Each row has a name. Each piece below is followed by the name of the row it came from, unless a question asks for something else. Each question is about the rows just above it. Places in a row count from 0.

Columns, left to right: D V C N
nim: [113 157 135  70]
debal: [113 157 153  70]
zesit: [158 135 131 101]
mib: [113 157 135  89]
Where does [114 157 153  70] differ from debal, and what was there?
0, [113]
Which column holds [153 131 135] top down?
C
[ 89 135] is which row, read backwards?
mib
find: [113 157 135  89]
mib
Where does [112 157 135  70] differ from nim, and what was there?
0, [113]
Table of tags by key:
[70] -> J724
[89] -> J423
[113] -> J207
Join debal by its entry at place 3:
J724
find: [158 135 131 101]
zesit

Columns, left to right: H K B Z W L
futi: [121 161 127 176 117 132]
zegab: [132 109 127  77 138 117]
Gav: [122 100 133  69 149 128]
sabi: [111 143 129 191 111 142]
mib: [ 86 107 105 108 124  95]
dob: [ 99 105 107 115 118 103]
nok: [128 176 117 132 120 155]
debal: [ 71 124 104 157  95 121]
Which column holds [127 127 133 129 105 107 117] top down?
B
Changed zegab: [132 109 126  77 138 117]. Place and old value:
2, [127]
Table of tags by key:
[176] -> J738
[132] -> J924
[108] -> J447
[117] -> J707
[133] -> J321
[157] -> J499
[131] -> J78
[175] -> J493
Look up the entry of nok at place 3 in the table:
J924
Which row holds this, read backwards? [157 104]
debal
[143 107] is in which column, read top down?
K
[132 117 176 127] is which row, read backwards?
futi

Columns, left to right: Q J T M A R
dob: [120 117 113 127 149 115]
Gav: [170 117  78  74 124  80]
zegab: [143 118 113  85 101 101]
mib: [124 118 138 113  93 166]
debal: [117 125 160 157 117 165]
zesit: [146 113 110 106 121 113]
num: [150 117 103  89 105 106]
futi: [143 118 113 151 159 135]
sabi: [108 128 128 151 163 127]
buz: [116 120 115 134 156 114]
One entry of zegab was changed: [143 118 113  85 101 102]. Where, and from what?
5, [101]
key -> tag
[113] -> J719
[78] -> J415
[109] -> J628
[111] -> J689
[110] -> J202
[112] -> J24
Join zesit by its entry at place 2:
J202

Columns, left to right: vora bov pego kelon pakur Ritu Gop nise luv
Gav: [117 124 135 124 129 122  64 139 130]
dob: [128 122 114 138 135 128 154 126 113]
mib: [129 120 128 131 141 136  94 110 128]
nok: [121 122 114 138 135 128 154 126 113]
zesit: [135 120 134 126 121 143  83 138 125]
sabi: [121 122 114 130 135 128 154 126 113]
zegab: [135 127 125 125 126 120 129 107 125]
debal: [128 122 114 138 135 128 154 117 147]
[124 122 120 122 120 122 127] is in which column, read top down?
bov
tags:
[135] -> J626
[114] -> J261
[122] -> J824
[134] -> J345
[115] -> J443
[136] -> J644
[124] -> J981
Look up the entry of Gav at place 2 in the table:
J626
[113 128 113 125 113 125 147] is in which column, read top down?
luv
The row with [129 120 128 131 141 136  94 110 128] is
mib
Which column holds this, read top down? [122 128 136 128 143 128]
Ritu

Columns, left to right: S Y U E F
mib: [171 102 190  73 154]
nim: [137 112 169 140 154]
Gav: [107 115 128  79 103]
futi: [ 87 112 128  67 177]
zegab: [137 112 108 140 154]
num: [102 112 130 191  76]
zesit: [137 129 106 140 183]
Which column holds this, read top down? [154 154 103 177]
F
tags:
[140] -> J163
[177] -> J579
[183] -> J77
[154] -> J102
Join zegab by its entry at place 4:
J102
Changed futi: [ 87 112 129  67 177]. Place and old value:
2, [128]
find: [ 87 112 128  67 177]
futi

Columns, left to right: mivu Rep povim doda vukub Manu
mib: [ 92 131  90 129 113 144]
zegab: [109 123  77 113 128 160]
Gav: [134 118 173 139 126 150]
nok: [ 93 125 119 138 117 179]
num: [153 120 169 131 128 116]
sabi: [ 87 127 121 143 114 166]
futi: [151 120 167 130 127 110]
nim: [163 135 107 108 138  88]
buz: [166 130 102  99 156 108]
zesit: [109 123  77 113 128 177]
debal: [ 93 126 110 135 116 177]
Table of tags by key:
[77] -> J368
[169] -> J996
[120] -> J495
[102] -> J596
[119] -> J587
[179] -> J42
[170] -> J501
The tag of nok, keyed by place 2:
J587
find: [ 92 131  90 129 113 144]
mib

Columns, left to right: Bizib loz zeti sen kifa sutul nud beno Salib fum
sabi: [139 118  97 112 172 124 143 102 174 139]
mib: [119 116 105 150 130 139 134 148 132 145]
futi: [115 102 149 130  88 117 169 170 103 143]
num: [141  97 123  99 139 122 100 121 105 195]
Gav: [172  97 118 139 112 156  86  94 119 158]
Which row holds this, read backwards? [148 134 139 130 150 105]
mib
tags:
[130] -> J685
[88] -> J389
[89] -> J349
[171] -> J25
[129] -> J592
[102] -> J814
[172] -> J735
The tag of futi, keyed by place 4:
J389
Which column holds [116 102  97] top down?
loz
[112 139 118  97 172] is which row, read backwards?
Gav
Which row holds this, read backwards? [158 119  94  86]
Gav
One entry of sabi was changed: [139 118  97 112 172 124 143 102 173 139]. Where, and from what?
8, [174]

Columns, left to right: pabap dozaz Vonu kono kor nevid roni dovon Rin zetu
sabi: [117 117  79 128 117 121 106 172  98 156]
mib: [146 128 121 117 117 106  79  83 163  99]
futi: [106 127 177 142 121  78 140 115  97 106]
dob: [128 146 121 147 111 148 147 186 161 122]
key -> tag
[105] -> J328
[115] -> J755
[106] -> J745
[107] -> J469
[116] -> J97
[97] -> J843
[121] -> J739
[122] -> J67
[156] -> J883
[99] -> J951
The tag of futi, keyed by place 9:
J745
[ 79 106 117 117 121 128] is which row, read backwards?
mib
Changed dob: [129 146 121 147 111 148 147 186 161 122]. Place and old value:
0, [128]
find: [117 117  79 128 117 121 106 172  98 156]
sabi
Which column holds this, read top down? [121 111]
kor
[121 128 146] is which row, read backwards?
mib

